[  1  -5 -11 -16   1   2   4   5   6  -5 -22   4  13   2  -1   1  10  -6
  -2   1   0  -7   4]	(67)
[ 1 -7  0  0  0  0  0  2  5 -6 -9  5 11  3 -3  1  3 -4 -4 -2 -5 -1 -1]	(73)
[  5  -8  -6  -3  -4   2   0   1   6  -1  -6   3   8  -8  -2   1   2   0
 -12  -6  -3  -1  -2]	(69)
[-1  3  9 -1  0  0  0 -2  0  3 -5  3  7 -7 -1  2  0 -2  0 -2 -5  3 -2]	(71)
[  3 -16 -25   3  -3   7  -8  -2  24  -2  12   1   8 -23  -2  -2  -3  -1
  -1  -4  -5   2  -6]	(65)
[-1 -4  5  0  8 -8  1 -1  3 -1  0 -1  0  4 -4  3 -1  3  1 -5 -4 -1 -2]	(72)
[  9 -27 -35  -1  -7  -1  -9  -5  32  -5   9   3  15 -22  -7  -1  17   0
   2  -7 -10  -6 -10]	(67)
[  1 -11  -9   6  -5   6  -1  -3  24  -5   0   0   9 -23  -3  -4  -9  -5
  -6 -10  -7  -2  -5]	(72)
[ 2  0  1  4  0 -5  0 -4  1  1  4  2  1  3 -4  2  3  1  2  1  1  1  1]	(69)
[ 0 -3 -1 -9 -4 -1 -4  0 -4 -5 -7  0 10 -8  2 -4  2 -4  0 -4 -3 -2 -5]	(73)
[  2 -12 -15   1  -3   0  -2 -11  13  -6   5   1   3 -19  -2  -1   0   2
  -2   0  -2  -4  -3]	(67)
[-1 -6 -4 -5 -5 -4 -6  1  5  0 -6  2 16 -9  0  3  0 -4  1  1 -4 -4 -4]	(67)
[  4 -17 -18   0   2  -8  -1  -5  14  -3   5   4   8   3  -7  -5  -4   1
   0  -7  -2 -12  -5]	(73)
[ 3 -9  2 -3 -1 -7  4 -4  6 -2 -2  5 12 -3 -3  1 -1 -1 -3 -3 -7 -6 -5]	(73)
[  3 -25 -10 -10  -5  -3  -5   3  33 -13 -28   6  40 -24  -3  -1  10 -11
 -15 -16  -5  -5 -13]	(67)
[  0  -6  -1   6  -4   3   0  -2   9   1  -1  -1   3 -15  -2   0  -1  -4
  -2  -6  -4   3  -5]	(72)
[ 2 -2 -1  2  3 -4  1 -2  3 -1  2 -1  3 -3 -3 -2 -2 -2  1 -2 -1 -2 -2]	(71)
[  1  -2  -2  -3   0   9   0   2   3  -4 -10   0   0  -4   5   4   4  -1
  -5  -4   1   3   1]	(67)
[ 0  0 13  4 -2 -9 -1  3 -6 -1  2  1  2  9 -2  1 -2 -3 -2 -8 -4  6  4]	(79)
[  3  -9 -16   1  -5  -1  -5  -4  15  -6   3   2   8  15  -1   0   0  -1
   2  -5  -4  -3  -2]	(71)
[  3 -11 -13  -6   2   5   2   3  24  -4  -6   1   5  -7  -1   2   1   6
 -11  -4   1  -2  -1]	(65)
[  4 -13 -15  -6   0  -1  -1   4   8  -4  -2   4  -1  15  -2  -5  -4  -6
  -3  -5   2   8   0]	(73)
[ 4 -4 -7 -1 -4 -2 -5 -2  5  0  1  4  6 -8 -2 -3  4 -6  0 -3 -4 -4 -5]	(71)
[ 0 -5 -4  5  1  1  1  0 -2  1 11 -3 -8 10 -1  1 -4  0  3  1 -2  5 -3]	(69)
[-1 -2 -7  0  0  6  3  1  5  0  0 -1 -1 -3  0 -4  0  1  0 -1  7  0  0]	(65)
[  0  -3  12   6   3 -11  -2  -5  -1   0   3   2  11  -4  -2   0  -2   0
   1  -4  -6  -5  -7]	(79)
[  2  26 -38  27  11  -9   0 -21 -31  28  54  -8 -54  17  -2  -8 -35  38
  46  40  15  -9  17]	(73)
[  1  -5  -2 -13  -2  -3  -3   6  -2  -5 -15   0  11   2   1  -2   3  -7
   0  -4   0  -4   0]	(73)
[ 2 -2 -1 -5 -1 -9 -4 -1 -4  3 -6  2  7  0 -1  2  4 -1  1  1  1 -6  2]	(73)
[-4 -1  0 -5  3 -2  3  2  1 -1 -5 11 -1  9  0  0  3  5 -2  2  4  6  2]	(65)
[  3  -9  -9   3  -1  -2  -5  -6  10   3  12   2   6 -11  -5   5  -6   2
  -2  -3  -3  -4  -1]	(72)
[ -2 -16  -7   5  -3  -5  -3  -6  18  -6   2   5  22 -27  -5   3  -3  -2
  -6  -2 -14  -7  -9]	(67)
[  0  -2   2  -1   1 -13   0  -2  -7   1   6   1   0  15   0   1  -4   1
   3   0  -4  -2   0]	(73)
[  1   1   1  -9   0  -2  -5   3  -1  -2 -13   2  12  -3  -2   3   5  -3
  -2   1  -2  -7   1]	(73)
[ 1 -1  4 -2 -1  3  0  3 -3 -1 -3 -2 -1  4 -1  3  0 -5 -1 -4  1  3  0]	(69)
[ 1 -7 -1 -3 -1 -6 -4 -1  7 -1  0 -2 10 -6  0  2 -1 -3 -2 -2 -4 -1 -5]	(67)
[ 0  3  9 -2 -1 -5 -3  0 -7 -2 -1  0  1  1  2  3 -1 -4  4 -6 -2  1 -1]	(73)
[  0  -2  -2  -1  -4   2  -1   3  -1  -2  -4   2  -3   7   0  -4  -1 -10
  -1  -3  -1   5 -12]	(69)
[  0 -17 -15   0  -5   5  -1  -2  18  -3   8   4   1 -15  -3  -1  -3  -1
  -3  -9  -5   2  -8]	(69)
[ -1   1   0 -12  -4  -8  -6   1  -4   0 -10  -6   7  13   3   0   5  -2
  -3  -4   0  -1   2]	(73)
[ 1  0  4 -3 -1  1 -4  0  4 -1 -5  1  7 -6  5  1 -2 -1 -2  4 -1 -3  4]	(72)
[ -6   2   2  -4   1   6   1   2   5   0 -10  -2  -3   1  -1   3   5   0
  -4   5   2  -2   4]	(65)
[ -2  -7 -14   0  -1   3  -3  -3   3   3  14  -1  -7   4  -2  -2  -7   0
   5   0   1   5   1]	(69)
[ 2 -9 -9 -6 -6  2  0  2  6 -2 -7  2  9 -8 -3  0  3 -3 -3 -4  3 -3 -2]	(65)
[  4  -3  -7   2  -3   8   0  -2  10   0   3   7  -3 -11  -1  -1  -1  -6
   0   1  -1   2   0]	(69)
[  5   0  -2 -11  -4 -12  -6   2  -7  -6 -13   6  14   3   2  -2   4  -7
   1   2  -5  -3   0]	(67)
[ -6 -10  -7   4  -3  -1   4  -1   8  -1   3   0   4  -6  -2   1  -2   2
  -4  -2  -4  -3  -5]	(71)

[ 2  2 -8 -5 -1 -2 -4  7 -1 -2 -1  3 -4  0 -4 10 -2  5  0 -6 -4 -7  3]	M
[ -2  12  -2  -6   3  -4   6  -2  -1   2  -1 -11  -1  -1  -4  -1   2   2
   0   0   1   4   0]	J
[-2  7 -3 -5  2 -2  7 -2  0  3  0 -8  0  0 -5 -2  2  5  0 -2  1  2 -1]	J
[ 0  6 -8 -6  2 -2 -7  9 -1 -3 -3  5 -5  1 -3 14 -2  2  0 -3 -4 -8  5]	M
[-2  5 -1 -2  4 -2 -2  0  1  0  0  0 -2  1  1  3 -1 -2  1  1  0  0  2]	J
[ 1 -4 -3 -1 -4  2  0  4 -1 -3  0  2  0 -1 -2  3  0  5 -1 -3 -2 -3 -1]	E
[ -3  12  -2  -6   3  -4   9  -3  -1   3   0 -11   0   0  -5  -3   2   4
   1  -1   1   4   0]	J
[-1  1 -2 -2 -3  1  9 -2 -2  0  1 -7  2 -1 -5 -5  3  7 -1 -3  0  3 -3]	E
[-1 12 -7 -7  0 -3  3  5 -3 -1 -3 -6 -2 -1 -5  7  2  6  1 -1 -3 -1  3]	E
[-1 -1 -4 -4 -1  0  0  3 -1 -1 -1  1 -1  0 -4  4 -1  5 -1 -5 -2 -3  0]	M
[ 1 -6 -2  1 -4  2 -3  4  0 -2 -1  4  0  0  0  3 -1  3 -1 -3 -2 -4  0]	E
[ 0 -2 -5 -4 -2  1 -1  4  0 -3  0  1 -1  0 -4  6 -1  4 -2 -6 -2 -7  1]	M
[-2  6  0 -2  3 -1  3 -2  1  2  0 -4 -1  1 -1 -1  0 -1  0  0  2  2  0]	J
[ 0  1 -1 -1 -4  2  8 -1 -2  0  0 -7  2 -2 -4 -4  3  2 -1 -3 -1  2 -2]	E
[ 0  8 -8 -7  3 -3 -8  9 -1 -3 -3  3 -5  1 -3 14 -3  2  2 -3 -4 -8  6]	M
[ 1 -3 -3 -1 -5  2  4  1 -1 -1  1 -3  1 -2 -3 -1  2  7 -1 -3 -2  0 -2]	E
[ 1 -4 -4 -1 -5  2  7  2 -2 -2  0 -1  2 -2 -3  1  1  8 -1 -5 -2 -2 -1]	E
[-1  7 -6 -6  1 -2 -1  5 -1 -1 -2 -1 -2  0 -4  8  0  3  0 -3 -3 -4  4]	J
[-2 11 -3 -6  3 -4  4  0  0  1 -1 -6 -2  0 -4  2  1  2  1  0  0  2  2]	J
[-1  3 -1 -3 -2  0 11 -4 -1  1  1 -9  2 -1 -4 -6  3  7 -1 -2  0  4 -3]	E
[ 0 -7  3  3 -2  3  3 -4  1  0  2  0  2 -1  1 -7  0  0 -1  0  2  3 -3]	E
[ 1 -7  1  4 -3  3  4 -3 -1  0  2 -1  3  0  0 -5  1  3 -2 -2  3  1 -3]	E
[ 0  3 -5 -3 -5  1 11  0 -3 -1  0 -9  2 -2 -7 -2  3 10 -1 -5 -2  1 -2]	E
[-1  1  1 -1  1 -1  2 -2  1  1  0 -2  0  0 -1 -2 -1  0  0  0  1  0 -1]	J
[-3  8 -1 -3  3 -3  4 -3  0  2 -1 -6 -1  0 -2 -3  1  0  1  1  1  3  0]	J
[ 1  0 -5 -4 -2  1  0  4 -1 -2  0 -1 -1  0 -2  4  0  5 -1 -5 -1 -4  1]	M
[-1  7 -3 -5  0 -2  6  0 -1  1 -1 -7  0 -1 -5  0  2  5  0 -1  0  1  0]	J
[ 0 -1 -1 -1 -3  1  7 -2 -1  0  1 -6  3 -3 -3 -5  3  6 -1 -2  1  2 -3]	E
[ 1 -3 -4 -2 -7  2  5  3 -2 -1 -1 -2  1 -2 -4  1  1  8 -2 -4 -2 -1 -1]	E

[ -4  -3   1   1  -2  -3   7   8   3   3  -2 -11  -6   3   1  20   0  -4
  -1   2   5  -1   4]	gg
[ -2  -1  10   0 -11  -2   6   1  -5  -6  -5  -3   1   3  -5   1   2  -2
  -1  -1  -1   0   1]	gg
[ 5  1  9 -6 -4  0 -1  0  0 -1 -2  0 -3 -2  0  4 -7 -1  0 -5  0 11  2]	lp
[-5 -2  0  3 -4  2  6  4 -4  0  1 -4 -2  3 -2 10 -1 -3 -1  2 -3  1  6]	lp
[ -2 -11  -1   0   3   2   4   8   3   0   0  -5  -5   6   4  24  -5  -2
  -2   6   7   1   5]	Sm
[ -2  -6   5   4  -2 -29  15  12   2   2  -4  -3  -8   2   2  19  -3  -4
  -4  -1  -3  13   6]	lp
[-2  2  2 -7  0  3  9  8 -4  0  2 -3 -6  4  2  4 -6  0 -4 -5  1  7 11]	lp
[-10  -1   5  -1   1   1   6   6   8  -2   1 -16  -3   8   2  30  -6   2
  -6   3  10   7   2]	gg
[  1  -4   3  -7  -2   1   8   3   2   4 -17 -25  -3  11   3  23   0  -3
  -4   5   0  -1   5]	gg
[  1  -2   0  -3   3   1   5   6   6   2  -1 -10  -5  10   3  26  -3  -6
  -2   5   9   2   5]	gg
[-4 -1 -3 -2 -1  3  9  6  0  4  7 -5 -5  4  3  9 -8 -1 -1  0 -3  0  6]	lp
[ -5 -10   4  -4   4  -1   9   0   2  -1  -6 -13  -3   7   4  28  -4  -3
  -5   3   3   6   7]	lp
[-3 -1  9  2 -5  2  5  4  1 -5  7  2 -2  2  2 18 -4 -3 -4  2  1  8  8]	lp
[-5 -1  5  0  5  0 11  7  3  1 -2 -6 -6  4  5 24 -5 -4 -4  2  9  6 10]	lp
[-3  0 -1  4  1  5 14  6 -2  1  3 -2  1  6  3 13  3 -7 -1 -1 -1 -2 16]	lp
[ -3  -1   8   2  -1   1  14   8   0  -1  -4  -4 -10   2   3  11  -2  -4
  -3   1   3   7  11]	lp
[ -5   3   0  -2   1   2   5   3   4  -4  -2 -14  -3   8   2  32  -4   1
 -11   4   9  10   3]	gg

[  4  -9  -1   3  -3  -1   2   3   1  -3   0   2   1  -2   1  -3  -3 -14
   1  -2 -13   3   1]	H
[-10   9   3  -2  -2   2   3  -6   1   1   1  -1  -9   1  -1   1   2   1
   1   0   0   0   1]	Y
[ 3 -1 -3  2  1  0  0  4  1 -2  1  2  0 -1  0 -2 -3 -4 -3  1 -9  5  1]	Y
[-7  6  0 -2  1  0 -4 -1  0  1  2 -1 -5  2 -2  3 -3  6 -1  3 -2  5  4]	Y
[ 3  1  4 -1 -1 -1 -5 -3  4 -1  3  0 -8 -3 -1  1  3 -3 10  0  4 -2 -5]	Y
[-1  6 -1 -2  2  0 -6  0  1  1  2 -1 -3 -1 -1  4 -2  5  2  4  2  3  2]	Y
[-4  6  1  0  0  0 -2 -1  6  0  2  0 -2 -1 -3  4  1 -8  6  1  2  9 -1]	Y
[ 0 -5 -1  1 -4  1 -5  2 -1 -1  3  2 -1  2 -2 -3  1 -5  2  0 -3 -6 -2]	Y
[ 1 -6  3 -1 -1 -1 -6  2  2 -2  3  2 -3 -2 -2 -5 -3 -3  1 -1 -3  2  2]	Y
[ 3  8  2 -1  5  1 -8 -1  1 -1  2 -2 -4  0 -3  0  3  9  3  1  7  7 -4]	Y
[ 2  0  0  3  1 -4 -3  8 -1  0 -2  0 -1 -1  0  0 -7 -3 -2  0  1  6 -2]	H
[  3  -4   2   0   1  -2 -11   2  -3  -2   1   2   0   4  -2  -1   2  13
   7   1  -7   9  -3]	Y
[ -6   7  -5   0   2   2   6   1   0   1  -1  -3   7   1  -2  -2   0  -8
 -10   0   4   3   3]	H
[ 1  0 -4  5 -4 -1 -7  5 -2 -1  1  2 -6  3 -1  4 -2 -4  4  2 -5 -6 -2]	N
[-6  5  1 -1  2  1 -2  0  5  0  1  0 -1  1 -3  3  2  0  4  0  7  5 -1]	Y
[  0 -12   2  -2  -3   0  -8   1   2  -3   5   4  -1   2  -1  -5  -2   3
   3   2 -13   0   2]	Y
[ 4  1  1  2  1 -1 -5  4 -2 -2  1  1 -8  0 -1 -3 -3  0  0 -1 -2  1 -3]	H
[ -5  12   2   0   0   1  -6  -3  -2   0   1  -2 -14   1  -2   1   0   8
   1   2   3  -3  -2]	Y
[ 4 -7  3 -1  3 -2  0  4 -1 -2 -2  1  6  1  3 -3  1  9  0 -2 -4 10 -2]	H
[-7  1  5 -2 -2  0 -3 -4  3  0  2  0 -6  3 -1  2  3  5  9  0  3 -2 -1]	Y
[ 1 10  0  1  2 -1  3 -4  3 -1  1  0 -6 -5 -1  3  1 -9  2  0 -3 13  0]	Y
[-9  5  2 -1 -3 -3  3 -2 -1  1 -1 -2 -1  1  0  3 -1 -7  1 -1 -2 11  3]	H
[-9  2  1 -1  1  0  5  3  5  1 -2  0 -4  0  0  3 -5  1 -3 -1  3  2  3]	H
[ 14 -15  -1   0   1  -3 -12   8  -2  -3   4   1  12  -3   0  -7  -5  -2
   0   1  -9   7   0]	H
[ -2  -9  -1   0  -3  -1  -8   7   1  -3   2   3   3   5  -3  -2  -3  -2
   2   1 -15   8   0]	Y
[ -9  -3   4  -2  -5   2  -4   0   8   1   6   1  -2   0  -4   0  -1 -12
   5   1   5  -4   1]	Y
[ 4  0  0  1  2 -1 -1  2 -3  0 -1 -1  1 -1  1 -1 -1  3 -2 -1  1  3 -3]	H
[-4 -8  3 -2 -4 -2 -7  1  3 -2  3  1  5  3 -3 -2  2 -8  8 -1 -2  7 -2]	Y
[ 2  0  0  2  1 -2  6  0  4  0 -2  1  0 -3  2  3 -1 -8  1 -2  0  8  1]	H
[ -5  15   2  -1   2   1   6  -7  -2   1  -2  -2 -12   0   2   2   2   7
   1   1  -1   5   1]	Y
[-1 12 -3  1  3  2  0  1 -4  0 -1 -2 -9  1 -1  0 -1  9 -6  2  1 -3  1]	Y
[-1  3  1  3 -1  0 -3  3  3  0  2  1 -8 -1 -2  0 -2 -8  2 -1  7 -4 -4]	N
[ 2  3  0  2  2 -2 -5  4 -2  0  0  0 -2 -1 -1  0 -2  2 -1  1  4  2 -2]	N
[  3   2   4   1   0   0  -2   0  -4  -1  -1   0 -10   0   0  -3   2   5
   3  -2  -1  -1  -5]	H
[-1 -1  1  0  0 -1 -6  3  3 -3  3  1  0  1 -3 -1 -1 -3  2  0 -4  9  0]	Y
[ 2 -6  1 -2  2 -2  0  4 -6 -1 -3  0  6  2  2 -4 -1 10 -4 -2 -9 10  2]	H
[ -8   7   0   0  -2  -1   1  -1   4   2   1  -1  -2   0  -2   4  -2 -11
   1   1   4   3   2]	Y
[ 1  5 -1  2  2  2 -4  0  4 -1  2  1 -7 -1 -2  0  0  0  1  1  1 -2 -2]	Y
[ 0  8  1  3 -1 -1 -5  4 -5 -1 -1 -2 -7  3 -2  2  2  2  2 -1 10 -5 -8]	N
[ 0  5  0  2  1 -1  2  3  0 -1 -1  0 -4 -2  0  0 -3 -4 -2 -1 -1  5 -1]	H
[  2  -1   0  -2   2   0   7  -2   2   0   0   0  -2  -9   2  -4  -7 -10
  -6   0  -9   5   7]	H
[-4 -3  3 -2  1 -2  1  4  4  2 -2  0  1 -2  1  1 -6  1 -1 -2  8  3  2]	H
[ 2 -3  2 -1  2  1  2  1 -4 -1 -1  1 -5 -1  1 -6  1 10 -5 -2 -1 -6 -1]	Y
[ -1  -4   4   0  -4   0  -5  -2   3  -1   4   2  -8  -2  -1  -2  -1  -6
   6   1 -10   1   1]	Y
[ -7  -2   2   4  -8  -1  -4   9   3   0   1   3 -20   1   0   0 -13  -7
   0   1  -9 -11   0]	Y
[ -3  14   4  -1   2   1  11  -9   5   5  -1  -3  -9  -9   1   6   1 -11
   1  -1  22  -8   0]	Y

[ 0  3 -3 -2 -7 -6  6  2 -2  5 -4  4  0 -1 -2  2 -4  1 -5 -2 -1 -2  1]	A
[ 3  4  1 -3 -5 -2  5 -3 -6 -4 -1  0 -5  5 -2  1  0 -4  0 -2 -3  3 -1]	A
[ 4 -1  6  3 -2 -2 -2  4  2 -1 -2 -3 -4  2 -2 -1  2 -1  0  0 -2  0 -4]	B
[-1  3 -1 -1 -4 -5  0  6  0  2 -3  0  0 -4 -3  2 -4  2 -3 -2  0 -3  1]	A
[10  2 -2  0 -4 -1 -2 -4  0  4 -7  3 -5  5 -2  0  0 -6 -4 -2 -3  5 -2]	C
[ 0  2  0 -3 -6 -4  1  4  1  7 -4  4  0 -4 -1  2 -4  1 -1 -2  0 -3  1]	W
[  2   5  -1  -4 -13  -3   4  -3  -4   7  -2   5  -1   2  -2   1  -2  -8
   6  -1  -5   0   2]	A
[ 3  6 -2 -4 -9 -1  4 -2 -3  2  0  2 -2  4 -3  1 -2 -4  0 -3 -2  4  1]	W
[-1  2  9 -3 -1  1 -2  5  1 -2  2 -2 -2 -2 -3  0 -2  4  5 -4 -3  1 -2]	C
[ 3  3  1  1 -3 -7  4  2 -4 -4 -2 -2 -3  5 -3  2 -1 -3 -4 -1 -5  0 -2]	A
[ 4  0  2 -5 -7  1  5  0  1  5  4  4 -4 -1 -1  2  0  0  6 -3 -2 -1  1]	Z
[ 4  1  0  0 -1  1  2 -7 -4  0 -1  0 -1  4  0  0  4 -4  1  2 -2  1  0]	B
[ 2  4  1 -2 -6 -7  2  7 -1  2 -2  0 -1  0 -5  3 -4  1 -2 -5 -3 -1 -1]	S
[ 3  1  2 -6 -7  2  2 -3  2  5  4  4 -3 -2  0  2  0  0  5  0 -1  0  2]	Z
[ 1  5 10 -4 -7  0  4  4 -1 -2  0 -3 -3  2 -7  2 -4  0  2 -6 -5  1 -2]	C
[ 5 -1  4  0 -1  2  0 -1  0 -2  1 -1 -4  4 -1  2  3 -3  6  1 -3  3 -1]	C
